What each symbol does to the states:
ε: q582->q665, q109->q834, q373->q379, q2->q188, q271->q4, q83->q836, q503->q738, q262->q877, q94->q733, q964->q552, q724->q361, q877->q756, q305->q567, q528->q841, q532->q830, q274->q870, q817->q532, q602->q263, q756->q817, q369->q860, q445->q373, q652->q617, q230->q387, q162->q834, q263->q788, q710->q262, q39->q331, q77->q756, q474->q84, q651->q790, q151->q455, q836->q956, q387->q109, q830->q817, q361->q54, q762->q834, q84->q319, q4->q503, q54->q724, q610->q897, q338->q987, q790->q897, q860->q592, q786->q651, q706->q733, q713->q305, q738->q4, q29->q285, q987->q271, q319->q230, q188->q474, q986->q713, q567->q274, q956->q151, q379->q703, q976->q338, q223->q528, q855->q379, q897->q445, q552->q11, q285->q648, q573->q2, q648->q652, q11->q474, q665->q610, q125->q83, q675->q582, q733->q55, q331->q786, q828->q39, q455->q233, q320->q54, q617->q4, q55->q986, q889->q84, q870->q369, q592->q434, q834->q675, q434->q836, q841->q889, q233->q724, q788->q230, q703->q710
π: q582->q2, q109->q675, q373->q262, q2->q77, q271->q503, q83->q956, q503->q860, q262->q756, q94->q528, q964->q11, q724->q956, q877->q817, q305->q528, q528->q889, q532->q29, q274->q369, q817->q830, q602->q788, q756->q532, q369->q223, q445->q828, q652->q592, q230->q109, q162->q2, q263->q230, q710->q379, q39->q786, q77->q610, q474->q602, q651->q855, q151->q233, q836->q151, q387->q834, q830->q285, q361->q964, q762->q552, q84->q602, q4->q738, q54->q361, q610->q445, q338->q817, q790->q379, q860->q305, q786->q790, q706->q55, q713->q567, q738->q877, q29->q262, q987->q4, q319->q263, q188->q665, q986->q870, q567->q724, q956->q733, q379->q710, q976->q987, q223->q841, q855->q331, q897->q373, q552->q77, q285->q652, q573->q84, q648->q617, q11->q84, q665->q188, q125->q836, q675->q162, q733->q976, q331->q651, q828->q331, q455->q320, q320->q724, q617->q338, q55->q592, q889->q55, q870->q320, q592->q706, q834->q582, q434->q733, q841->q125, q233->q361, q788->q387, q703->q262

The rows follow the links: the fewer symbols apart two states are, the more alike their rows tend to be.

Each row is also shifted at random along 6 hidden directions that mean nothing.

Some states, each with a row of numbers:
q706: -18	1	8	-28	-16	-3	-1	52	12	-37	27	-12	19	57	-11	-9	-15	-5	22	31	-22	-43	-15	59	14	16	-5	-51	75	-6	-8	7	-55	-19	-38	-23	-21	36	-24	46	-28	-76	53	26	-33	10	36	-16	-57	-39	35	-31	-22	-10	34	21	16	11	10	-52	47	-12	-10	0	36
q83: -43	53	8	-17	-33	-20	25	17	-3	-20	-8	-48	-5	34	8	-14	8	-2	6	26	9	-20	6	38	31	-10	16	-75	40	-5	-26	6	8	-31	-38	20	-1	23	-54	19	-33	-28	13	18	-15	3	11	-14	-35	4	13	-30	-35	0	-4	14	-18	2	-12	23	-28	-34	9	-21	1
q262: -10	10	64	-7	12	-44	-5	-3	6	20	-34	-7	22	18	-26	-13	3	-11	9	4	-32	6	44	17	-8	28	17	26	58	12	-14	9	-42	19	-25	31	24	41	16	-33	-13	-17	-4	-57	-12	-36	-5	10	-56	23	4	55	11	20	25	-33	41	67	-16	-12	-20	7	16	-13	41
q274: 17	17	-6	-26	-34	44	-12	13	-12	-24	-39	5	4	22	9	-1	76	-66	54	-29	25	29	-18	22	-64	-2	14	12	50	33	31	-22	-51	-8	-30	-49	-23	97	-17	-64	-4	58	4	-32	4	11	-64	-33	-12	-19	12	-14	-43	10	-9	30	-34	45	60	-15	-14	22	39	-22	5
q762: 16	42	-5	34	-2	-26	16	-4	45	15	8	12	-17	-6	-44	-41	21	21	19	0	-12	-32	12	-1	-1	-50	-4	12	-12	38	-4	-53	20	16	11	3	9	-33	48	-22	-41	-29	-7	-59	-9	-51	23	-7	17	19	-1	-26	-48	72	-37	28	-15	55	30	5	-52	20	12	-33	0
q582: 23	-54	-24	16	17	-4	-34	15	1	6	-72	-52	-11	25	-5	-15	30	3	44	4	-76	19	24	37	-15	-11	33	-36	18	25	-29	-36	-42	59	21	46	20	80	26	-41	-16	62	20	17	-6	-55	-47	-3	-27	-14	1	-13	4	11	18	31	-8	16	-12	-3	-60	-1	-21	-37	-43
q724: -26	20	13	15	-44	2	2	-3	-8	6	9	13	-27	3	-24	8	-18	-5	-1	-54	-22	10	14	32	9	-49	-34	-2	-4	37	-26	-22	20	5	-1	-15	1	-7	25	1	-7	-20	-34	-24	46	-3	29	-18	-23	30	32	-13	-8	-14	-31	-3	0	0	-26	-13	20	-22	32	6	1
q532: -15	17	49	-28	10	-7	23	-51	-17	-9	5	18	9	-32	48	-18	46	-18	18	35	79	-13	5	12	3	62	16	-4	9	4	22	-16	18	-62	-6	16	-26	5	-20	-47	-9	0	7	-44	4	-6	-44	-72	19	-5	0	-23	-30	39	10	-11	-30	2	12	39	-57	25	-5	-11	25
q331: 12	-9	-11	37	2	2	1	16	4	11	-4	-19	1	8	-35	-3	2	8	-10	2	-33	19	22	-39	9	-36	20	25	-4	-25	-54	20	9	15	-20	24	41	-9	-16	-5	-21	12	-48	-15	9	23	15	36	-18	13	-6	16	-18	-35	17	-14	22	5	-10	-8	31	-8	5	-6	15
q665: 19	-96	-30	-14	23	13	-38	50	15	8	-88	-58	-4	1	35	30	-11	-2	-29	-28	-65	38	8	4	-17	21	33	-46	23	-4	21	30	-99	103	65	33	11	66	18	16	39	67	44	94	-26	-56	-50	77	-24	-11	-31	59	101	-22	27	10	-7	-35	-56	-41	-34	-17	-43	-11	-63
q77: 5	1	25	-4	-9	-21	17	31	60	5	-14	8	4	-9	-22	-31	3	-6	-7	-28	-1	-26	0	4	-9	-13	2	-4	54	23	26	-2	-60	30	7	-5	-7	5	31	-18	-36	-46	13	-32	-33	-67	8	26	-26	22	-5	21	3	47	-5	8	-13	61	16	-48	-32	26	0	-33	39
q836: -43	112	0	22	-22	-51	71	-53	-4	-14	69	-15	-17	-5	-46	-10	-35	28	66	29	-10	-24	20	-8	-10	-58	-37	30	-52	21	-52	-30	95	-34	-38	-14	34	-101	22	-21	-44	-39	-70	-66	45	5	51	4	16	39	66	-4	-78	19	-65	-27	49	78	40	56	37	-29	-5	-30	18
q834: 20	-8	-38	27	22	-11	-15	-51	-15	13	-39	-38	-21	-7	-1	-9	44	14	67	27	-35	18	26	2	-32	-15	24	12	-44	23	-30	-57	33	23	21	30	26	23	23	-62	1	93	-10	-19	25	-28	-50	-19	31	-1	2	-22	-30	27	-11	24	-14	25	19	63	-63	-5	-19	-34	-52
q648: -1	127	43	-20	-8	-40	32	-69	9	-34	17	29	-12	-11	0	12	20	38	23	37	40	-29	33	-28	-15	19	-4	59	-38	-6	28	-11	69	-37	-40	20	-15	-46	1	-19	-18	-25	-34	-63	-34	-17	7	8	48	11	-10	34	-27	72	-24	-27	15	69	42	101	-19	22	27	21	7
q733: -28	8	-42	-66	-20	31	19	-37	0	-48	12	-8	-1	-31	83	58	-20	-9	21	26	66	6	-40	-18	-55	51	3	-14	2	-36	52	35	-26	-23	2	-54	-28	-26	-55	17	49	53	14	77	10	28	-40	49	46	-20	-2	18	28	-57	15	6	-35	-23	34	55	45	-30	-45	-2	-24
q617: 9	-6	38	2	1	-35	-14	-24	5	-23	5	47	-5	24	-41	2	-53	47	55	-6	-83	-33	25	39	-11	-13	-40	32	12	-3	-32	-13	-4	18	-38	21	1	29	52	-18	-36	-36	-6	-13	-18	-37	30	20	-33	-11	32	32	19	4	31	-30	60	73	22	8	61	20	12	42	32
q162: 21	7	-20	7	-1	-26	-48	6	31	13	-80	-42	-15	36	-30	22	2	32	12	-7	-97	17	55	4	-44	-14	27	22	15	19	-5	-17	-60	108	18	25	31	43	43	5	25	45	9	16	-29	-67	-6	85	-17	13	-25	66	46	28	17	18	14	62	-17	25	-33	-25	4	-15	-50
q817: -9	16	52	-49	-18	-8	4	-41	28	-8	15	60	12	-29	34	0	2	1	0	11	65	-36	3	12	-16	63	3	23	52	-6	47	5	-41	-34	-11	-21	-34	-10	-6	-5	7	-36	23	-28	-15	-28	-5	-9	6	4	-21	13	8	15	39	-8	-23	33	24	20	-5	24	5	10	51
q738: 25	-13	11	-8	-2	16	-14	3	-15	-42	-41	15	-20	11	27	0	34	13	9	-12	-8	-4	-3	13	27	0	10	-32	-4	-26	12	5	20	-8	-24	56	-32	88	-19	-24	-34	20	9	25	-50	-14	-38	-16	0	-38	-13	-6	17	23	11	3	-18	-15	2	31	-27	35	22	44	-17
q84: -5	-29	-4	-24	0	-18	-11	48	47	55	11	39	20	0	-18	-27	-68	-6	-49	-21	3	-32	-56	-2	-17	-10	-20	-18	68	-21	58	36	-69	14	-10	-53	-11	-4	-3	52	24	-52	73	33	-53	-12	40	61	-22	13	-30	18	56	-6	8	7	-9	23	18	-64	29	0	17	15	38
q790: 10	-3	-3	32	5	-1	0	15	24	20	13	-5	8	-6	-38	23	-27	19	-48	-5	-20	18	26	-64	4	-13	9	58	-12	-19	-34	37	-7	40	8	0	43	-70	3	33	9	-20	-51	-13	15	18	45	72	-1	26	-20	53	13	-39	20	-29	37	0	-30	-23	59	-16	-4	-3	17
q786: 11	97	10	47	-11	-24	9	45	31	10	-1	-30	-6	34	-62	12	7	40	-86	1	-22	1	52	-78	46	-36	31	45	-23	-29	-26	40	31	33	-27	45	36	-59	-18	65	-9	-63	-51	-36	-46	14	76	79	-3	34	-42	60	-12	25	-18	-21	27	7	-45	7	11	-19	45	13	0
q987: 22	-59	3	-4	1	2	-37	-4	7	-24	-10	43	-11	4	-3	32	-73	44	18	-34	-80	-7	0	18	-16	-6	-37	21	-4	-29	-3	13	-31	47	-7	9	-10	26	40	13	3	-1	8	55	-18	-25	14	58	-13	-24	8	42	75	-37	41	-24	38	11	-3	-7	81	8	-8	61	2
q387: 15	39	-5	26	5	-24	-26	-5	24	46	28	22	-2	20	-42	-30	4	40	-31	38	-2	-47	10	-3	30	-14	7	9	-2	-5	-4	-34	30	-7	0	6	2	-45	9	55	12	-56	35	-29	-29	-2	67	-17	23	8	-38	-48	-25	49	5	37	-16	0	-8	20	-31	-5	26	11	3
q55: -10	69	-6	-3	10	-1	42	23	-26	-46	49	-39	11	32	2	-10	33	-15	20	53	35	-17	-16	4	29	14	1	-25	-27	11	7	-6	50	-56	-15	-5	-17	-20	-25	18	-25	-43	7	-11	-16	40	17	-65	13	-34	37	-39	-68	43	-45	14	17	-21	21	0	-9	2	-10	-7	-8
q788: 4	-121	-39	7	60	-13	-71	-26	-50	79	-33	-16	5	-2	13	10	-75	15	2	12	-83	39	-18	14	-25	20	-12	-6	-24	-22	-19	6	-6	46	33	13	44	24	21	11	86	94	52	83	25	18	-22	26	-7	0	-17	15	100	-73	32	-11	28	-48	-42	9	17	-36	-28	33	-52
q109: 20	-62	-7	32	11	-28	-38	-16	-6	42	-10	8	2	36	-58	-67	5	9	93	29	-88	-32	10	71	-9	-41	-7	-12	47	27	-76	-80	-16	10	-26	8	31	63	43	-55	-43	11	31	-41	26	-26	3	-60	-47	-10	30	-84	-60	1	43	39	5	61	31	-18	-12	8	6	-32	29

Start, symbols taken left to right, then the state you end at.
Answer with the state's name.
29	54	-2	-18	-17	13	-31	39	5	-40	-37	-6	-1	55	-24	47	5	-2	-1	-30	-49	22	13	-6	-43	3	-5	45	4	13	40	18	-42	57	-19	-14	-12	54	22	26	23	5	2	15	-52	-9	8	62	-12	-17	-3	80	39	27	-18	0	38	41	15	-6	37	7	36	39	-29
π π ε π -> q125
-18	48	-20	-23	1	0	44	6	-14	-24	37	-27	20	5	7	-4	7	-35	41	35	43	0	-35	-11	-37	11	-7	0	-5	13	26	6	9	-38	-16	-52	-6	-21	-21	-13	-3	5	1	-4	4	34	-10	-12	17	-11	35	-5	-43	12	-43	3	18	28	62	-3	12	-4	-18	-29	5
ε ε π ε ε -> q788
-12	0	37	-12	40	-37	-26	-41	-30	-1	-20	-15	3	0	17	48	-40	38	-15	18	-47	22	53	7	-5	63	0	33	-35	-2	4	17	8	36	24	49	14	-15	29	26	53	11	3	23	-2	-23	-6	25	2	4	-7	83	81	4	19	-48	54	-17	-60	46	3	-23	-16	40	-38
ε ε π ε ε -> q836
31	8	-5	14	-3	-1	6	-48	7	-33	32	66	-18	-21	-31	21	-45	34	55	-28	-35	-11	-4	-27	-47	-41	-56	79	-56	-3	-3	-16	38	16	-18	-21	-8	-30	62	-40	-17	7	-47	-19	7	-14	12	43	37	-10	31	36	8	-1	-15	-29	48	67	61	26	82	38	1	42	13
ε ε π ε ε π -> q860
17	-105	-15	46	17	20	-2	32	-35	11	-15	-40	8	15	-20	-44	33	-23	34	8	-41	21	0	19	45	-35	27	-47	19	-11	-100	-4	5	-13	-21	55	38	70	-28	-55	-60	35	-24	-4	40	33	-27	-55	-59	-24	27	-65	-53	-61	40	4	4	-35	-24	-53	-1	7	-20	-29	27
ε ε ε π -> q790
-4	-10	-10	-17	17	18	18	48	-45	-25	-2	-50	26	43	7	-34	58	-62	50	31	17	8	-34	39	10	14	17	-64	29	17	2	-7	-7	-42	-24	-10	-14	84	-36	-33	-31	15	35	-2	-10	41	-41	-85	-32	-46	44	-56	-59	15	-22	28	0	-8	35	-42	-27	13	-10	-31	1
π π π ε -> q434
12	4	-10	-1	-6	22	50	8	37	-17	0	-7	3	-50	22	-30	60	-31	0	0	82	-5	-17	-43	-4	-7	28	-11	4	4	21	-3	-13	-21	16	-8	-12	-21	-22	-52	-46	12	-18	-31	-3	-20	-42	-9	29	4	-14	-21	-51	26	-14	18	-52	11	44	-15	-51	39	-19	-59	20
ε ε π π π -> q651
-1	-11	-14	31	43	-42	-1	-19	-33	70	21	3	8	3	-35	-52	-25	4	24	31	-20	-10	-21	-2	9	-32	-19	-4	-36	-7	-25	-23	77	-31	-18	13	34	-9	10	-24	1	15	19	-20	3	24	16	-40	9	12	7	-42	-16	19	-33	-4	23	11	21	17	-21	2	8	6	-1
π ε π ε π -> q675
23	-8	-14	8	-6	-4	-43	8	26	10	-51	-21	-13	32	-12	-4	24	21	8	9	-49	-9	33	23	-13	-4	30	-8	32	12	-10	-32	-50	56	14	22	7	41	19	11	2	18	28	10	-22	-48	-4	18	-13	-6	-28	-5	3	26	33	41	-21	22	-11	13	-43	-5	1	-21	-28
ε ε π -> q188
-4	-6	-11	-9	-2	-7	19	14	21	24	-37	-3	-14	-35	20	-15	-1	-17	-22	-37	24	10	-25	-23	-15	-22	1	-29	-6	6	46	12	-10	21	22	-2	-7	11	5	-22	1	31	15	16	-20	-36	-32	31	14	24	-20	20	37	23	-41	3	-32	12	10	-7	-55	12	2	-18	-21
π ε ε π π -> q285
10	-121	-5	-14	33	27	-22	-49	-48	-35	1	27	-4	-38	68	21	-24	18	42	6	-10	6	-18	38	9	45	-20	-26	-37	-29	-12	-2	17	-22	25	30	-26	41	5	-31	6	59	18	71	27	7	-59	-43	13	-49	20	-24	48	-53	50	-18	1	-67	-15	23	24	18	-53	42	-15
π ε π π π -> q756
-41	-35	-12	-79	-67	21	-9	20	61	-14	6	32	13	-2	44	18	-65	-20	11	-4	26	-34	-51	49	-65	28	-3	-37	148	-30	36	35	-155	5	-32	-102	-32	13	-47	45	24	-26	62	74	-3	-8	6	77	-47	-1	-5	4	32	-95	83	28	-47	31	37	-41	89	-39	-18	-22	63
ε ε ε ε π π -> q361
24	-12	1	16	6	20	30	-38	-18	-47	39	52	-18	-28	8	-24	28	17	54	4	29	-30	-24	6	28	-27	-24	-5	-55	-12	-15	-32	81	-65	-22	20	-31	7	7	-59	-66	-5	-24	-23	5	10	-20	-73	38	-39	30	-66	-54	21	-10	0	-12	-7	46	26	5	58	0	25	17
π ε π π π π -> q830
-2	-3	5	0	24	1	-2	-11	-35	25	-65	-67	10	-7	30	16	57	-28	-23	14	15	67	37	-47	-8	34	56	8	-11	-17	-13	40	6	14	-2	54	34	39	-56	-40	23	85	-31	-3	6	24	-71	18	-5	17	-36	54	12	-18	6	-26	2	-15	-35	33	-56	-8	-6	-23	-26
ε ε ε π ε -> q817
-23	24	19	18	-46	1	2	16	16	14	15	27	-22	1	-26	3	-32	4	-41	-63	-15	-7	5	25	30	-51	-35	-8	6	23	-7	-7	7	7	7	-16	-8	-27	24	34	-2	-56	-19	-14	26	-13	50	0	-20	36	9	-7	14	-4	-23	-4	-10	-17	-41	-28	19	-20	38	19	11
ε ε ε π -> q964
11	24	-22	-11	-20	42	-6	-29	2	-17	32	45	1	-25	-3	54	-14	-24	15	-45	18	29	-14	-35	-82	5	-35	98	-36	38	44	-11	-17	24	34	-96	-11	-61	47	-3	57	32	-43	-21	51	19	-2	28	48	10	19	42	10	-21	-30	-6	12	20	45	-5	77	4	1	6	-7
ε π π π π -> q125
